Below is a small trained network, with its code and all its weights. Each question gives an input and a target symbol and asks what happens when units are switched off, that is, made to give their printed mean instead of their output.

import numpy as np


def w(rows, s, z=0):
    codes = np.array(rows[::2]) - 128.0
    scale = np.full(codes.shape[1], s)
    scale[-1] = z or s
    return codes * scale


def f(y):
    return y / 2 * (1 + np.tanh(0.7978845608 * (y + 0.044715 * y**3)))


def softmax(a):
    e = np.exp(a - a.max(-1, keepdims=True))
    return e / e.sum(-1, keepdims=True)


def log_softmax(a):
    a = a - a.max(-1, keepdims=True)
    return a - np.log(np.exp(a).sum(-1, keepdims=True))


def net(x, mask):
    ids = ['βζξτφψω'.index(c) for c in x.split()]
    T = len(ids)
    res = E[ids] + P[:T]
    r = res
    for j in range(3):
        rows = slice(2 * j, 2 * j + 2)
        q, k, v = (r @ M[0][rows].T for M in (Q, K, V))
        z = softmax(np.where(np.tri(T) > 0, q @ k.T / 2**0.5, -1e9)) @ v
        o = O[0][rows]
        res = res + np.where(mask[j], z, o[:, -1]) @ o[:, :-1]
    y = f(res @ A[0][:, :-1].T + A[0][:, -1])
    res = res + np.where(mask[3:7], y, B[0][:, -1]) @ B[0][:, :-1]
    return log_softmax(res[-1] @ U[:, :-1].T + U[:, -1])


Q, K, V, O, A, B = {}, {}, {}, {}, {}, {}
E = w([
[171,185,83],'β',
[106,163,122],'ζ',
[85,109,189],'ξ',
[114,105,61],'τ',
[155,78,96],'φ',
[171,70,143],'ψ',
[86,169,253],'ω',
],0.029)
P = w([
[38,84,3],'0',
[39,86,58],'1',
[65,89,57],'2',
[87,103,67],'3',
[90,102,69],'4',
[112,111,60],'5',
[111,115,77],'6',
[140,128,75],'7',
[131,126,81],'8',
[141,129,78],'9',
[165,153,109],'10',
[153,152,103],'11',
[141,137,69],'12',
],0.006)
Q[0] = w([
[88,228,112],'h0',
[111,106,177],'h0',
[50,8,137],'h1',
[112,106,88],'h1',
[155,152,176],'h2',
[102,90,197],'h2',
],0.012)
K[0] = w([
[63,131,31],'h0',
[251,85,106],'h0',
[236,108,213],'h1',
[150,195,123],'h1',
[101,95,199],'h2',
[34,140,83],'h2',
],0.011)
V[0] = w([
[109,147,123],'h0',
[42,204,73],'h0',
[6,142,22],'h1',
[88,93,138],'h1',
[81,117,145],'h2',
[110,162,150],'h2',
],0.013)
O[0] = w([
[103,143,112,133],'h0',
[34,222,90,173],'h0',
[85,91,19,254],'h1',
[94,82,187,223],'h1',
[124,56,62,132],'h2',
[146,156,2,26],'h2',
],0.0064,0.0044)
A[0] = w([
[187,88,17,155],'n0',
[68,116,41,84],'n1',
[174,2,160,194],'n2',
[58,211,101,253],'n3',
],0.009,0.0043)
B[0] = w([
[29,238,88,225],'n0',
[225,37,146,247],'n1',
[124,254,54,241],'n2',
[218,112,249,235],'n3',
],0.008,0.011)
U = w([
[161,100,74,64],'β',
[139,146,91,127],'ζ',
[213,185,83,86],'ξ',
[56,164,43,162],'τ',
[94,139,136,115],'φ',
[147,54,65,253],'ψ',
[255,56,113,21],'ω',
],0.0099,0.0062)

Each question gives the input, a string of symbols that net reads in full, and the target symbol t.
The units are the heads (2 rows each of Q, K, V and O) and the neurons (one row each of A and B). Each row of codes is followed by its name. A weight is (code - 128) times the scale printed after its matrix; where a second scale follows, it is the last column's (O, A, B and U).
mask holds one flag per unit, heads first, then neurons. A switched-off unit (its flag False) gives its mean, the last column of its rows in O or B, instead of its output. The means were averaged over made-up inputs and are rounded, as every weight is.
A unit's drop is (log p(t) with every unit on - log p(t) with that unit switched off) / (log p(t) with every unit on - log p(t) with every unit switched off).
The circuit of an input: a set's keep is (log p(t) with only the set's units on - log p(t) with every unit switched off) / (log p(t) with every unit on - log p(t) with every unit switched off). Starting from all 7 units, units are removed one at a time, each time the one whose removal leaves the highest keep (on an exact tie, the one counted first), for as long as the keep stays at least 0.8.
units of the circuit, in order: the units of the circuit, biggest drop first
most important unit: the unit with the biggest drop
k most important neurons: the k neurons with the biggest drops, biggest first
which heads matter: for each layer, one digit per head in row order, 1 if its drop is at least 0.15 and else 0, layers parted by /
drop when u is switched off: that unit's drop, to one decimal
input ω τ τ β ξ ξ τ ψ ξ, target ξ: most important unit -> h0
input ξ ξ ξ, target ψ: which heads matter -> 001
input τ ζ ψ β τ, target ω: 3 most important neurons -> [n3 n1 n2]
input ξ ζ ξ, target ψ: units of the circuit, in order -> [h2 n0]
input τ ξ φ ξ, target τ: units of the circuit, in order -> [n1 n3]
input τ ψ ζ, target ω: which heads matter -> 100
input ζ τ ξ τ ζ τ τ φ φ β ψ, target ξ: which heads matter -> 100
input ξ τ ξ β ξ ω τ ξ ψ ψ ξ, target ξ: which heads matter -> 110
input ξ ξ ψ τ τ τ φ ω τ τ β ζ, target ω: units of the circuit, in order -> [n3 n1 n2 h1]
input τ β ξ φ, target τ: units of the circuit, in order -> [n0 n3]
input τ ξ ζ τ ψ ξ τ τ φ ψ φ, target ξ: drop when h1 is switched off -> 1.1
input τ ψ φ, target ξ: drop when n0 is switched off -> 0.0
input ω ψ ξ β φ φ, target τ: drop when n3 is switched off -> 0.4
input τ ζ φ τ ξ, target τ: units of the circuit, in order -> [n1]
